Below is a small trained network, with its code and all its weights. Each question gives an input and a class and asks what happens when units are switched off, that is, made to give their printed mean instead of their output.

import numpy as np


def w(rows, s, z=0):
    codes = np.array(rows[::2]) - 128.0
    scale = np.full(codes.shape[1], s)
    scale[-1] = z or s
    return codes * scale


def norm(h):
    return h / np.sqrt((h * h).mean(-1, keepdims=True) + 1e-5)


def f(y):
    return np.maximum(y, 0)


def log_softmax(a):
    a = a - a.max(-1, keepdims=True)
    return a - np.log(np.exp(a).sum(-1, keepdims=True))


def net(x, mask):
    res = np.array(x, float).reshape(1, 7) / 4 @ E
    u = 0
    for l in range(2):
        y = f(norm(res) @ A[l][:, :-1].T + A[l][:, -1])
        res = res + np.where(mask[u : u + 4], y, B[l][:, -1]) @ B[l][:, :-1]
        u += 4
    return log_softmax(norm(res)[-1] @ U[:, :-1].T + U[:, -1])


A, B = {}, {}
E = w([
[47,64,73,134,87],'x0',
[127,132,128,121,125],'x1',
[31,201,106,119,227],'x2',
[128,131,123,113,130],'x3',
[93,4,221,41,203],'x4',
[134,125,131,128,130],'x5',
[124,132,134,124,124],'x6',
],0.0022)
A[0] = w([
[250,46,142,132,6,4],'0.n0',
[155,223,14,187,99,15],'0.n1',
[47,45,70,187,63,43],'0.n2',
[240,204,254,178,161,85],'0.n3',
],0.0042,0.0025)
B[0] = w([
[31,254,90,201,223,236],'0.n0',
[128,60,219,115,121,247],'0.n1',
[216,173,71,28,154,210],'0.n2',
[92,82,29,53,107,251],'0.n3',
],0.0061,0.0025)
A[1] = w([
[134,206,128,179,4,137],'1.n0',
[131,185,107,144,85,158],'1.n1',
[82,141,109,198,183,70],'1.n2',
[50,100,177,103,187,253],'1.n3',
],0.0042,0.002)
B[1] = w([
[121,17,229,90,160,175],'1.n0',
[141,34,188,97,144,168],'1.n1',
[127,164,193,234,168,159],'1.n2',
[220,175,129,253,2,253],'1.n3',
],0.003,0.0044)
U = w([
[94,213,114,222,160,237],'0',
[153,50,234,132,89,121],'1',
[138,129,25,2,138,1],'2',
],0.0087,0.00092)

Each question gives the input, the list of numbers given to net, and the class t.
The units are the neurons (one row each of A and B). Each row of codes is followed by its name. A weight is (code - 128) times the scale printed after its matrix; where a second scale follows, it is the last column's (A, B and U).
mask holds one flag per neuron, layer by layer. A switched-off neuron (its flag False) gives its mean, the last column of its row in B, instead of its output. The means were averaged over made-up inputs and are rounded, as every weight is.
A unit's drop is (log p(t) with every unit on - log p(t) with that unit switched off) / (log p(t) with every unit on - log p(t) with every unit switched off).
The circuit of an input: a set's keep is (log p(t) with only the set's units on - log p(t) with every unit switched off) / (log p(t) with every unit on - log p(t) with every unit switched off). Starting from all 8 units, units are removed one at a time, each time the one whose removal leaves the highest keep (on an exact tie, the one counted first), for as long as the keep stays at least 0.8.
units of the circuit, in order: the units of the circuit, biggest drop first
k most important neurons: the k neurons with the biggest drops, biggest first
top k neurons in layer l: the k neurons of layer l with the biggest drops, biggest first
drop when u is switched off: that unit's drop, to one decimal
input [3,-1,0,-6,-2,6,1], class 2: units of the circuit, in order : [0.n2]
input [-8,0,-3,3,6,4,0], class 2: 2 most important neurons : [0.n3; 0.n1]
input [1,1,-7,6,-8,-4,7], class 1: 2 most important neurons : [0.n1; 1.n0]
input [5,8,-1,-4,-5,3,-5], class 1: 2 most important neurons : [0.n1; 0.n3]
input [2,1,-6,-2,-8,0,-8], class 1: units of the circuit, in order : [0.n1; 1.n0]
input [-5,-3,4,4,3,5,0], class 2: 4 most important neurons : [0.n3; 0.n0; 0.n1; 1.n2]
input [5,-4,-5,-7,-7,-1,8], class 1: units of the circuit, in order : [0.n1; 1.n0]
input [-8,-1,3,8,-5,2,-7], class 2: units of the circuit, in order : [0.n3; 0.n0]
input [8,-5,4,-7,-3,6,-3], class 2: 2 most important neurons : [0.n2; 0.n0]
input [6,-4,-6,5,4,5,-6], class 0: 2 most important neurons : [0.n0; 0.n3]
input [-5,1,-8,1,-4,-3,-6], class 0: 2 most important neurons : [0.n0; 0.n2]
input [-3,-3,-6,-3,-7,-1,8], class 1: top 2 neurons in layer 1 : [1.n0; 1.n1]
input [8,-6,-7,-7,3,7,4], class 2: 3 most important neurons : [0.n2; 0.n1; 1.n3]
input [-1,2,2,-3,-3,4,2], class 1: most important neuron : [0.n0]
input [-8,5,-4,-4,-7,6,-5], class 2: 3 most important neurons : [0.n3; 1.n3; 1.n2]
input [-1,-8,-4,-3,-6,-6,5], class 1: 2 most important neurons : [0.n1; 1.n0]
input [1,-2,-8,3,-4,-6,0], class 0: drop when 0.n0 is switched off : 3.1
input [-7,0,-1,-5,1,6,-6], class 2: drop when 0.n3 is switched off : 0.4
input [3,3,-8,-1,-3,0,-5], class 0: drop when 1.n2 is switched off : 0.0
input [-8,-6,5,7,2,-5,-2], class 2: top 2 neurons in layer 0 : [0.n3; 0.n0]
input [0,8,1,1,-3,-8,4], class 1: top neuron in layer 0 : [0.n0]
